Below is a small trained network, with its code and all its weights. Each question gives an input and a class and asks what happens when units are switched off, that is, made to give their printed mean instead of their output.

import numpy as np


def w(rows, s, z=0):
    codes = np.array(rows[::2]) - 128.0
    scale = np.full(codes.shape[1], s)
    scale[-1] = z or s
    return codes * scale


def norm(h):
    return h / np.sqrt((h * h).mean(-1, keepdims=True) + 1e-5)


def f(y):
    return np.maximum(y, 0)


def log_softmax(a):
    a = a - a.max(-1, keepdims=True)
    return a - np.log(np.exp(a).sum(-1, keepdims=True))


def net(x, mask):
    res = np.array(x, float).reshape(1, 8) / 4 @ E
    u = 0
    for l in range(2):
        y = f(norm(res) @ A[l][:, :-1].T + A[l][:, -1])
        res = res + np.where(mask[u : u + 13], y, B[l][:, -1]) @ B[l][:, :-1]
        u += 13
    return log_softmax(norm(res)[-1] @ U[:, :-1].T + U[:, -1])


A, B = {}, {}
E = w([
[89,65,113,108,21,172,88,62],'x0',
[36,193,105,232,145,119,82,185],'x1',
[79,56,254,94,119,82,151,237],'x2',
[81,53,79,39,171,89,185,132],'x3',
[215,124,190,96,71,155,116,99],'x4',
[146,205,174,127,228,120,67,121],'x5',
[62,82,119,86,108,146,64,111],'x6',
[167,164,100,168,42,195,65,43],'x7',
],0.008)
A[0] = w([
[144,125,105,128,228,116,175,207,54],'L0N0',
[143,133,110,149,126,116,115,149,78],'L0N1',
[211,159,95,189,108,152,136,65,18],'L0N2',
[78,213,108,250,164,122,120,178,15],'L0N3',
[95,45,22,130,66,141,146,89,17],'L0N4',
[127,129,139,98,148,139,74,60,29],'L0N5',
[101,112,135,132,96,107,183,72,88],'L0N6',
[121,114,137,176,145,139,131,115,90],'L0N7',
[173,178,95,140,109,133,130,90,3],'L0N8',
[154,82,198,144,81,125,155,206,50],'L0N9',
[138,136,110,168,130,131,134,158,74],'L0N10',
[99,146,150,154,110,122,139,93,93],'L0N11',
[116,129,138,118,177,112,168,156,45],'L0N12',
],0.021,0.0048)
B[0] = w([
[158,77,111,74,250,76,133,129,245],'L0N0',
[113,146,142,141,140,135,133,129,141],'L0N1',
[194,219,118,9,106,37,113,124,214],'L0N2',
[93,236,89,198,130,237,124,225,252],'L0N3',
[39,55,29,89,81,182,101,77,232],'L0N4',
[167,139,159,151,204,193,106,77,177],'L0N5',
[98,136,88,139,125,164,103,120,165],'L0N6',
[129,130,115,144,127,130,113,161,144],'L0N7',
[236,148,120,65,97,90,123,144,178],'L0N8',
[109,120,253,76,83,172,115,156,202],'L0N9',
[121,122,144,181,169,130,60,110,152],'L0N10',
[135,125,102,110,151,115,181,140,148],'L0N11',
[163,106,126,105,190,107,158,129,188],'L0N12',
],0.023,0.014)
A[1] = w([
[110,71,142,158,196,55,123,140,29],'L1N0',
[236,172,118,155,25,30,180,76,54],'L1N1',
[120,59,136,177,187,58,145,156,102],'L1N2',
[97,180,96,249,105,147,171,174,61],'L1N3',
[169,106,169,228,157,127,82,10,88],'L1N4',
[117,78,129,166,163,85,164,120,57],'L1N5',
[89,36,36,209,27,107,182,49,51],'L1N6',
[92,89,251,161,67,94,164,116,35],'L1N7',
[171,184,154,131,158,107,177,165,163],'L1N8',
[94,106,238,182,77,103,128,117,4],'L1N9',
[115,159,103,223,111,139,124,177,23],'L1N10',
[157,156,75,121,152,129,106,105,147],'L1N11',
[120,99,143,148,182,92,194,119,69],'L1N12',
],0.018,0.004)
B[1] = w([
[171,103,77,145,148,88,179,129,200],'L1N0',
[182,133,162,119,101,4,53,97,201],'L1N1',
[105,139,130,124,130,76,230,71,202],'L1N2',
[90,201,143,170,136,153,133,176,211],'L1N3',
[168,154,157,207,169,169,164,34,149],'L1N4',
[89,123,166,99,176,108,131,118,160],'L1N5',
[54,55,69,142,100,167,76,79,218],'L1N6',
[197,76,171,142,63,189,142,194,173],'L1N7',
[47,73,74,153,64,133,144,98,254],'L1N8',
[192,91,164,132,62,193,162,161,160],'L1N9',
[124,156,130,163,161,153,87,179,191],'L1N10',
[105,114,221,202,81,68,125,138,235],'L1N11',
[176,105,86,119,154,107,165,126,186],'L1N12',
],0.031,0.0097)
U = w([
[55,246,105,198,169,175,99,231,191],'0',
[145,155,185,206,186,173,113,21,4],'1',
[154,60,230,88,75,204,152,180,92],'2',
[171,203,129,75,70,15,42,85,209],'3',
[20,61,46,95,87,187,56,49,152],'4',
[111,63,105,95,253,63,231,136,144],'5',
],0.014,0.0038)

Each question gives the input, the list of numbers given to net, and the class t.
The units are the neurons (one row each of A and B). Each row of codes is followed by its name. A weight is (code - 128) times the scale printed after its matrix; where a second scale follows, it is the last column's (A, B and U).
mask holds one flag per neuron, layer by layer. A switched-off neuron (its flag False) gives its mean, the last column of its row in B, instead of its output. The means were averaged over made-up inputs and are rounded, as every weight is.
A unit's drop is (log p(t) with every unit on - log p(t) with that unit switched off) / (log p(t) with every unit on - log p(t) with every unit switched off).
The circuit of an input: a set's keep is (log p(t) with only the set's units on - log p(t) with every unit switched off) / (log p(t) with every unit on - log p(t) with every unit switched off). Starting from the 12 units with the biggest drops (on a tie, the unit counted first), units are removed one at a time, each time the one whose removal leaves the highest keep (on an exact tie, the one counted first), for as long as the keep stays at least 0.8.
units of the circuit, in order: the units of the circuit, biggest drop first
unit that matters most: the unit with the biggest drop
top k neurons: the k neurons with the biggest drops, biggest first
k most important neurons of layer l: the k neurons of layer l with the biggest drops, biggest first
drop of u: that unit's drop, to one decimal
input [1,3,6,-2,-1,7,-5,-6], class 5: top 2 neurons => [L0N0; L0N12]
input [4,7,-8,5,-8,-4,-6,0], class 0: units of the circuit, in order => [L0N3]
input [5,1,6,4,0,4,-1,6], class 2: top 2 neurons => [L0N3; L0N9]
input [2,-8,-2,2,-7,7,8,1], class 1: top 2 neurons => [L0N5; L1N4]
input [1,1,-1,-1,2,-3,-2,-5], class 5: 2 most important neurons of layer 0 => [L0N0; L0N12]
input [2,-7,6,2,-5,-6,4,-7], class 2: 2 most important neurons of layer 0 => [L0N9; L0N3]
input [0,7,-3,5,-8,-3,3,3], class 0: top 2 neurons => [L0N3; L1N3]
input [3,4,-7,-4,-4,4,-1,6], class 3: top 2 neurons => [L0N2; L0N8]
input [4,-4,3,6,8,7,8,-3], class 1: top 2 neurons => [L0N5; L1N4]
input [-5,-6,7,3,1,-3,-6,2], class 2: top 2 neurons => [L0N9; L1N7]
input [-6,5,-3,-8,4,-2,8,8], class 3: top 3 neurons => [L0N2; L0N8; L1N1]
input [4,-3,8,-3,2,8,2,-6], class 2: drop of L0N11 => 0.0
input [3,-7,7,-7,4,1,8,8], class 2: drop of L0N9 => 0.1
input [-2,7,-4,2,2,-4,3,4], class 0: drop of L0N3 => 1.8
input [-1,-3,-5,-4,-3,6,-4,2], class 3: unit that matters most => L0N2
